Below is a small trained network, with its code and all its weights. Each question gives an input and a target symbol and asks what happens when units are switched off, that is, made to give their printed mean instead of their output.

import numpy as np


def w(rows, s, z=0):
    codes = np.array(rows[::2]) - 128.0
    scale = np.full(codes.shape[1], s)
    scale[-1] = z or s
    return codes * scale


def norm(h):
    return h / np.sqrt((h * h).mean(-1, keepdims=True) + 1e-5)


def f(y):
    return y / 2 * (1 + np.tanh(0.7978845608 * (y + 0.044715 * y**3)))


def softmax(a):
    e = np.exp(a - a.max(-1, keepdims=True))
    return e / e.sum(-1, keepdims=True)


def log_softmax(a):
    a = a - a.max(-1, keepdims=True)
    return a - np.log(np.exp(a).sum(-1, keepdims=True))


def net(x, mask):
    ids = ['αβγδεζθξτψω'.index(c) for c in x.split()]
    T = len(ids)
    res = E[ids] + P[:T]
    u = 0
    for l in range(3):
        q, k, v = (norm(res) @ M[l].T for M in (Q, K, V))
        z = softmax(np.where(np.tri(T) > 0, q @ k.T / 2**0.5, -1e9)) @ v
        res = res + np.where(mask[u], z, O[l][:, -1]) @ O[l][:, :-1]
        u += 1
        y = f(norm(res) @ A[l][:, :-1].T + A[l][:, -1])
        res = res + np.where(mask[u : u + 4], y, B[l][:, -1]) @ B[l][:, :-1]
        u += 4
    return log_softmax(norm(res)[-1] @ U[:, :-1].T + U[:, -1])


Q, K, V, O, A, B = {}, {}, {}, {}, {}, {}
E = w([
[160,238,97,107],'α',
[254,131,25,19],'β',
[226,163,52,59],'γ',
[129,190,127,64],'δ',
[217,90,8,72],'ε',
[89,112,52,145],'ζ',
[242,97,12,103],'θ',
[31,74,230,137],'ξ',
[89,127,129,2],'τ',
[198,183,63,208],'ψ',
[167,234,86,190],'ω',
],0.0063)
P = w([
[255,70,167,104],'0',
[209,106,147,99],'1',
[186,121,130,93],'2',
[167,129,118,92],'3',
[155,136,108,89],'4',
[146,144,101,89],'5',
[135,149,94,86],'6',
[128,155,92,85],'7',
[118,157,86,83],'8',
[112,163,80,78],'9',
[108,167,76,74],'10',
[102,171,72,73],'11',
[96,174,67,70],'12',
[92,176,68,70],'13',
],0.0036)
Q[0] = w([
[37,55,150,3],'L0H0',
[226,117,204,137],'L0H0',
],0.0041)
K[0] = w([
[38,39,238,138],'L0H0',
[201,164,137,2],'L0H0',
],0.0053)
V[0] = w([
[237,200,126,63],'L0H0',
[103,81,254,121],'L0H0',
],0.0043)
O[0] = w([
[242,107,218,86,254],'L0H0',
[21,252,147,37,41],'L0H0',
],0.0037,0.0041)
A[0] = w([
[98,94,254,14,45],'L0N0',
[116,154,248,210,74],'L0N1',
[53,54,101,209,1],'L0N2',
[78,204,147,20,153],'L0N3',
],0.0057,0.00098)
B[0] = w([
[123,57,3,126,234],'L0N0',
[67,3,65,121,82],'L0N1',
[219,184,50,117,89],'L0N2',
[202,197,99,202,251],'L0N3',
],0.0051,0.0021)
Q[1] = w([
[91,252,202,96],'L1H0',
[117,127,163,219],'L1H0',
],0.012)
K[1] = w([
[202,254,139,70],'L1H0',
[217,182,176,239],'L1H0',
],0.0097)
V[1] = w([
[104,82,98,21],'L1H0',
[189,119,2,77],'L1H0',
],0.0037)
O[1] = w([
[189,139,152,200,176],'L1H0',
[152,143,255,182,254],'L1H0',
],0.0046,0.0051)
A[1] = w([
[156,63,197,119,100],'L1N0',
[129,79,62,9,34],'L1N1',
[102,133,106,121,250],'L1N2',
[179,118,85,97,51],'L1N3',
],0.011,0.0026)
B[1] = w([
[159,187,219,199,216],'L1N0',
[197,66,253,190,154],'L1N1',
[200,179,163,143,127],'L1N2',
[59,169,62,161,252],'L1N3',
],0.0067,0.0038)
Q[2] = w([
[148,173,85,251],'L2H0',
[102,141,249,94],'L2H0',
],0.013)
K[2] = w([
[9,76,145,171],'L2H0',
[212,116,89,155],'L2H0',
],0.015)
V[2] = w([
[203,100,179,73],'L2H0',
[104,254,144,138],'L2H0',
],0.006)
O[2] = w([
[31,141,77,134,254],'L2H0',
[255,182,128,3,117],'L2H0',
],0.0051,0.0019)
A[2] = w([
[17,150,144,124,243],'L2N0',
[133,90,2,55,93],'L2N1',
[152,206,168,141,1],'L2N2',
[182,67,120,177,205],'L2N3',
],0.0082,0.0046)
B[2] = w([
[152,110,181,63,136],'L2N0',
[93,215,188,193,108],'L2N1',
[147,2,136,95,165],'L2N2',
[117,136,126,52,253],'L2N3',
],0.0086,0.005)
U = w([
[203,121,216,151,127],'α',
[150,98,47,30,101],'β',
[129,200,20,118,90],'γ',
[99,250,146,151,129],'δ',
[123,34,150,182,118],'ε',
[42,137,105,128,254],'ζ',
[120,74,49,175,125],'θ',
[65,44,159,61,146],'ξ',
[53,189,189,32,89],'τ',
[127,142,135,241,128],'ψ',
[78,145,216,167,167],'ω',
],0.019,0.0092)

Each question gives the input, a string of symbols that net reads in full, and the target symbol t.
The units are the heads (2 rows each of Q, K, V and O) and the neurons (one row each of A and B). Each row of codes is followed by its name. A weight is (code - 128) times the scale printed after its matrix; where a second scale follows, it is the last column's (O, A, B and U).
mask holds one flag per unit, layer by layer, with each layer's heads first. A switched-off unit (its flag False) gives its mean, the last column of its rows in O or B, instead of its output. The means were averaged over made-up inputs and are rounded, as every weight is.
A unit's drop is (log p(t) with every unit on - log p(t) with that unit switched off) / (log p(t) with every unit on - log p(t) with every unit switched off).
The circuit of an input: a set's keep is (log p(t) with only the set's units on - log p(t) with every unit switched off) / (log p(t) with every unit on - log p(t) with every unit switched off). Starting from the 12 units with the biggest drops (on a tie, the unit counted first), units are removed one at a time, each time the one whose removal leaves the highest keep (on an exact tie, the one counted first), for as long as the keep stays at least 0.8.
units of the circuit, in order: the units of the circuit, biggest drop first
top k neurons: the k neurons with the biggest drops, biggest first
top k neurons in layer l: the k neurons of layer l with the biggest drops, biggest first
input ψ τ ψ ψ, target γ: top neuron => (L1N1)
input ω θ ψ β β δ ε ζ ζ, target β: top 3 neurons in layer 0 => (L0N2, L0N3, L0N0)
input β ξ ζ θ, target θ: top 3 neurons in layer 0 => (L0N0, L0N1, L0N3)
input δ ξ τ α γ β ζ α α ξ δ ψ, target α: top 3 neurons => (L0N0, L0N3, L1N3)
input ψ ω α ψ α α, target γ: top 3 neurons => (L1N1, L1N0, L2N3)
input τ γ α τ β ζ δ θ β γ τ ψ ω τ, target δ: top 2 neurons => (L0N3, L1N0)
input ξ θ τ, target τ: top 2 neurons in layer 1 => (L1N3, L1N0)
input ζ α θ ε α γ θ δ ψ ζ ω τ τ, target β: top 2 neurons => (L0N3, L1N1)
input δ δ ζ τ τ θ ζ ψ δ ω θ ζ γ ζ, target δ: top 2 neurons => (L1N0, L0N2)
input ψ ξ ζ θ τ δ, target δ: top 2 neurons => (L0N3, L1N3)
input θ γ ξ τ δ ξ ε ζ, target α: top 3 neurons => (L1N2, L0N3, L1N3)
input θ ζ ζ ω δ ζ, target γ: top 2 neurons in layer 0 => (L0N2, L0N3)
input β τ ω τ ε θ δ δ δ β α γ, target α: top 2 neurons => (L0N0, L0N3)
input θ ε θ τ ω α ζ ψ γ α, target β: top neuron => (L1N0)
input τ ω β τ ζ ψ ζ τ, target γ: units of the circuit, in order => (L0N3, L0N0, L1N3)
input ζ τ τ ω τ ε, target α: units of the circuit, in order => (L0N0, L1H0)
input β θ ψ τ ψ θ τ γ, target α: units of the circuit, in order => (L0N0, L1H0)
input ψ τ ζ ζ τ ζ θ δ θ θ θ δ ζ, target δ: units of the circuit, in order => (L1N0, L2N1)
input α δ ζ τ τ δ ζ ε γ θ α ζ, target γ: top 2 neurons => (L0N2, L0N0)
input ξ τ ω ψ τ θ α β ε, target ε: top 2 neurons in layer 0 => (L0N3, L0N1)
input ε δ ω β, target α: top 4 neurons => (L1N0, L1N1, L0N3, L0N0)
input ζ ζ γ τ ζ β τ θ τ ψ, target α: units of the circuit, in order => (L0N0, L1N3)
input θ τ ζ θ τ, target β: units of the circuit, in order => (L0N0)
